Below is a small trained network, with its code and all its weights. Each question gives an input and a target symbol and asks what happens when units are switched off, that is, made to give their printed mean instead of their output.

import numpy as np


def w(rows, s, z=0):
    codes = np.array(rows[::2]) - 128.0
    scale = np.full(codes.shape[1], s)
    scale[-1] = z or s
    return codes * scale


def f(y):
    return np.maximum(y, 0)


def softmax(a):
    e = np.exp(a - a.max(-1, keepdims=True))
    return e / e.sum(-1, keepdims=True)


def log_softmax(a):
    a = a - a.max(-1, keepdims=True)
    return a - np.log(np.exp(a).sum(-1, keepdims=True))


def net(x, mask):
    ids = ['ΔΛΞΠΣΦαβγεζηθψω'.index(c) for c in x.split()]
    T = len(ids)
    res = E[ids] + P[:T]
    u = 0
    for l in range(2):
        r = res
        for j in range(3):
            rows = slice(4 * j, 4 * j + 4)
            q, k, v = (r @ M[l][rows].T for M in (Q, K, V))
            z = softmax(np.where(np.tri(T) > 0, q @ k.T / 4**0.5, -1e9)) @ v
            o = O[l][rows]
            res = res + np.where(mask[u + j], z, o[:, -1]) @ o[:, :-1]
        u += 3
        y = f(res @ A[l][:, :-1].T + A[l][:, -1])
        res = res + np.where(mask[u : u + 4], y, B[l][:, -1]) @ B[l][:, :-1]
        u += 4
    return log_softmax(res[-1] @ U[:, :-1].T + U[:, -1])


Q, K, V, O, A, B = {}, {}, {}, {}, {}, {}
E = w([
[139,123,163,198,179,168,221],'Δ',
[72,169,154,86,63,186,165],'Λ',
[112,152,79,124,108,97,81],'Ξ',
[134,179,45,226,110,179,45],'Π',
[123,122,44,150,246,146,113],'Σ',
[175,83,141,89,143,155,174],'Φ',
[140,105,165,143,89,96,225],'α',
[85,164,178,66,206,89,137],'β',
[69,123,25,135,130,113,148],'γ',
[144,64,105,145,172,251,127],'ε',
[217,166,163,58,146,154,155],'ζ',
[179,163,118,63,26,134,112],'η',
[59,158,155,176,113,107,90],'θ',
[195,201,161,146,162,159,88],'ψ',
[92,125,122,146,198,17,163],'ω',
],0.015)
P = w([
[147,105,159,98,140,79,90],'0',
[153,147,95,109,126,132,118],'1',
[126,201,106,119,152,153,120],'2',
[132,100,161,123,117,54,86],'3',
[156,143,101,103,121,118,98],'4',
[127,230,124,125,161,172,133],'5',
[128,96,168,134,108,57,85],'6',
[157,135,112,108,113,133,86],'7',
[134,235,136,131,153,181,136],'8',
[125,89,174,144,98,68,90],'9',
[153,136,119,104,104,135,78],'10',
[136,245,144,142,135,173,135],'11',
[123,81,180,146,119,74,89],'12',
],0.012)
Q[0] = w([
[236,92,76,81,86,145,156],'0.h0',
[158,75,149,116,148,160,122],'0.h0',
[141,195,101,104,192,131,202],'0.h0',
[197,191,145,82,136,154,122],'0.h0',
[75,69,109,145,160,47,79],'0.h1',
[120,148,92,53,111,53,114],'0.h1',
[135,196,147,127,86,134,82],'0.h1',
[131,52,55,93,132,171,103],'0.h1',
[166,233,167,129,114,197,100],'0.h2',
[153,202,92,132,129,157,81],'0.h2',
[162,182,120,46,149,174,190],'0.h2',
[90,194,95,1,96,122,64],'0.h2',
],0.0098)
K[0] = w([
[254,91,67,68,101,139,95],'0.h0',
[175,129,144,144,147,172,83],'0.h0',
[110,234,83,85,167,162,181],'0.h0',
[128,159,96,99,46,196,134],'0.h0',
[60,124,54,166,155,68,7],'0.h1',
[52,124,117,51,111,91,102],'0.h1',
[72,176,225,125,90,160,107],'0.h1',
[143,127,2,94,118,184,107],'0.h1',
[160,227,186,156,137,175,59],'0.h2',
[177,227,148,189,112,93,18],'0.h2',
[200,217,170,45,131,172,131],'0.h2',
[125,202,72,95,84,102,63],'0.h2',
],0.0089)
V[0] = w([
[133,117,185,249,124,119,122],'0.h0',
[134,99,39,160,78,187,149],'0.h0',
[136,1,161,129,139,98,76],'0.h0',
[199,221,91,113,125,142,147],'0.h0',
[107,146,71,128,76,78,39],'0.h1',
[96,99,172,197,82,104,192],'0.h1',
[170,96,107,154,171,154,153],'0.h1',
[107,181,175,120,116,124,171],'0.h1',
[88,180,114,102,116,182,225],'0.h2',
[214,236,117,143,74,105,135],'0.h2',
[164,35,125,156,96,191,228],'0.h2',
[193,152,88,166,180,107,108],'0.h2',
],0.0053)
O[0] = w([
[86,134,91,85,93,41,112,81],'0.h0',
[135,194,127,46,164,159,71,93],'0.h0',
[80,125,142,135,79,149,103,46],'0.h0',
[166,116,115,51,174,131,180,209],'0.h0',
[97,47,191,250,116,68,145,137],'0.h1',
[156,145,174,141,151,181,119,88],'0.h1',
[97,121,78,88,175,115,60,105],'0.h1',
[172,174,59,135,30,165,101,160],'0.h1',
[143,87,1,7,140,129,143,127],'0.h2',
[71,160,164,82,179,251,80,255],'0.h2',
[99,118,128,191,164,109,214,19],'0.h2',
[139,118,156,194,60,226,118,187],'0.h2',
],0.0045,0.0035)
A[0] = w([
[96,8,82,207,167,118,244,253],'0.n0',
[74,130,206,65,43,98,177,80],'0.n1',
[96,51,189,142,158,46,255,125],'0.n2',
[172,186,164,116,124,174,186,76],'0.n3',
],0.0074,0.0029)
B[0] = w([
[159,54,16,54,153,48,163,232],'0.n0',
[100,123,116,32,131,246,135,200],'0.n1',
[116,208,95,113,193,52,193,221],'0.n2',
[141,142,72,225,152,138,1,253],'0.n3',
],0.0085,0.0044)
Q[1] = w([
[64,204,99,134,191,170,136],'1.h0',
[132,2,170,71,117,86,118],'1.h0',
[146,171,163,156,178,122,157],'1.h0',
[53,167,51,85,141,158,124],'1.h0',
[150,191,109,175,118,184,75],'1.h1',
[60,53,74,189,113,74,170],'1.h1',
[113,73,230,147,126,73,149],'1.h1',
[206,166,97,112,234,235,81],'1.h1',
[194,122,64,203,37,91,125],'1.h2',
[37,81,177,185,123,134,86],'1.h2',
[186,55,192,160,97,123,165],'1.h2',
[47,152,136,80,103,119,134],'1.h2',
],0.0076)
K[1] = w([
[147,170,120,127,60,173,109],'1.h0',
[118,79,34,161,206,30,203],'1.h0',
[171,134,200,232,61,74,119],'1.h0',
[78,138,76,107,79,177,87],'1.h0',
[181,192,71,128,83,163,31],'1.h1',
[110,63,34,161,189,103,123],'1.h1',
[107,118,199,102,238,94,191],'1.h1',
[113,124,167,169,17,183,16],'1.h1',
[162,65,2,222,107,151,136],'1.h2',
[42,139,201,175,98,133,111],'1.h2',
[176,180,120,127,74,226,119],'1.h2',
[75,87,194,77,108,108,134],'1.h2',
],0.0078)
V[1] = w([
[3,145,87,98,190,190,140],'1.h0',
[89,166,194,150,190,177,111],'1.h0',
[145,179,114,156,45,125,86],'1.h0',
[172,121,146,158,183,106,97],'1.h0',
[163,119,55,169,89,133,129],'1.h1',
[120,194,170,133,139,122,157],'1.h1',
[69,86,125,180,216,108,148],'1.h1',
[157,121,127,42,211,95,132],'1.h1',
[66,95,187,49,139,81,124],'1.h2',
[167,108,60,106,99,132,148],'1.h2',
[163,153,120,63,94,140,62],'1.h2',
[117,73,158,96,100,184,163],'1.h2',
],0.0081)
O[1] = w([
[78,93,187,185,171,204,229,215],'1.h0',
[153,70,173,209,198,111,165,116],'1.h0',
[172,195,48,189,24,133,146,151],'1.h0',
[126,79,139,142,143,86,15,137],'1.h0',
[108,128,25,131,105,135,81,180],'1.h1',
[99,179,166,84,126,107,119,118],'1.h1',
[116,83,134,254,59,155,171,60],'1.h1',
[219,156,167,172,96,127,181,233],'1.h1',
[61,141,161,133,36,77,188,187],'1.h2',
[181,60,90,125,95,154,87,224],'1.h2',
[184,139,152,105,51,229,44,96],'1.h2',
[36,115,126,76,102,177,128,3],'1.h2',
],0.006,0.0057)
A[1] = w([
[100,117,82,67,112,80,201,2],'1.n0',
[171,27,211,59,116,107,98,43],'1.n1',
[91,88,143,29,79,177,178,114],'1.n2',
[1,104,203,163,87,30,195,47],'1.n3',
],0.0064,0.0065)
B[1] = w([
[133,203,235,92,79,107,63,205],'1.n0',
[134,163,64,99,2,212,197,177],'1.n1',
[127,33,168,209,219,91,119,226],'1.n2',
[46,112,79,114,187,209,98,254],'1.n3',
],0.01,0.0043)
U = w([
[156,48,66,180,184,86,110,26],'Δ',
[107,199,119,131,154,223,224,136],'Λ',
[66,101,50,106,60,74,80,197],'Ξ',
[17,132,1,188,114,165,76,45],'Π',
[59,86,52,106,210,71,73,20],'Σ',
[105,77,109,56,71,159,116,161],'Φ',
[176,134,116,105,57,113,215,162],'α',
[127,156,192,70,157,83,123,125],'β',
[97,58,13,146,48,155,169,112],'γ',
[106,31,139,133,193,144,80,73],'ε',
[192,117,197,129,173,86,51,54],'ζ',
[120,206,60,34,96,130,117,80],'η',
[110,126,180,199,21,98,96,253],'θ',
[136,150,144,237,172,110,48,93],'ψ',
[161,186,107,206,153,65,187,127],'ω',
],0.0073,0.0053)

Each question gives the input, a string of symbols that net reads in full, and the target symbol t.
The units are the heads (4 rows each of Q, K, V and O) and the neurons (one row each of A and B). Each row of codes is followed by its name. A weight is (code - 128) times the scale printed after its matrix; where a second scale follows, it is the last column's (O, A, B and U).
mask holds one flag per unit, layer by layer, with each layer's heads first. A switched-off unit (its flag False) gives its mean, the last column of its rows in O or B, instead of its output. The means were averaged over made-up inputs and are rounded, as every weight is.
A unit's drop is (log p(t) with every unit on - log p(t) with that unit switched off) / (log p(t) with every unit on - log p(t) with every unit switched off).
The circuit of an input: a set's keep is (log p(t) with only the set's units on - log p(t) with every unit switched off) / (log p(t) with every unit on - log p(t) with every unit switched off). Starting from the 12 units with the biggest drops (on a tie, the unit counted first), units are removed one at a time, each time the one whose removal leaves the highest keep (on an exact tie, the one counted first), for as long as the keep stays at least 0.8.
circuit, biggest first: the units of the circuit, biggest drop first
most important unit: the unit with the biggest drop
k most important neurons: the k neurons with the biggest drops, biggest first
k most important neurons of layer l: the k neurons of layer l with the biggest drops, biggest first
which heads matter: for each layer, one digit per head in row order, 1 if its drop is at least 0.15 and else 0, layers parted by /
input Λ Ξ Σ Λ θ α ω η η η Λ ψ θ, target Π: most important unit	1.n3
input α Λ Φ γ α Λ ζ Δ ζ θ Π α, target Π: which heads matter	001 / 010
input α ψ γ α η ε θ α Ξ ω ζ Σ, target ω: which heads matter	011 / 101
input α Ξ Π α Φ β Ξ α ε η η Φ, target η: which heads matter	000 / 110
input Σ α β η Ξ α, target η: which heads matter	000 / 110
input ω ψ Σ ζ β Φ ψ ω ζ Δ η β, target η: which heads matter	010 / 110
input α Σ θ θ Φ Ξ ψ ζ, target ζ: 2 most important neurons of layer 0	[0.n3; 0.n0]
input β Λ ψ, target ψ: circuit, biggest first	[0.n3; 1.h0; 0.h2]
input γ η α Ξ ζ Ξ β Λ, target Λ: circuit, biggest first	[1.h0; 0.n1]
input Λ Φ Σ ζ ε α Σ ζ η Δ ε γ, target η: which heads matter	010 / 010
input Φ ζ ψ, target ψ: which heads matter	000 / 100
input η Ξ Δ Σ Σ Ξ α ψ ε η γ, target γ: which heads matter	010 / 010
input ε ψ η ψ η β η ε ε, target η: circuit, biggest first	[1.h1; 1.h0]
input η Ξ β, target η: 2 most important neurons	[1.n2; 0.n2]
input θ Ξ ε Ξ Δ η η η ψ θ Ξ ζ, target ψ: which heads matter	001 / 100
input β α β Φ η ζ Ξ Δ, target Δ: 2 most important neurons of layer 0	[0.n0; 0.n3]
input Ξ Λ ε η, target Φ: which heads matter	000 / 011
input Σ Π Φ α Φ η Φ ε Λ α γ ψ α, target β: most important unit	0.n2
input ω ζ Σ Λ, target ε: 2 most important neurons of layer 0	[0.n1; 0.n3]
input β Λ Π α Φ Σ, target Π: which heads matter	001 / 110
input ε η α ζ Δ Ξ, target η: most important unit	1.h1
input η η Ξ α ζ ω Π θ, target θ: which heads matter	110 / 010
input θ η Λ Λ Φ α ω Λ θ, target Λ: 3 most important neurons of layer 0	[0.n1; 0.n3; 0.n0]
input Ξ η η Λ γ, target γ: circuit, biggest first	[0.h1; 1.h1; 0.n0]
input η Σ γ Σ α Π Ξ α Σ ε, target γ: 2 most important neurons	[1.n1; 0.n0]
input η α Σ Ξ Ξ β η Ξ ζ Ξ, target θ: 2 most important neurons	[0.n0; 0.n2]
input Π Λ Φ β, target Λ: most important unit	1.n3
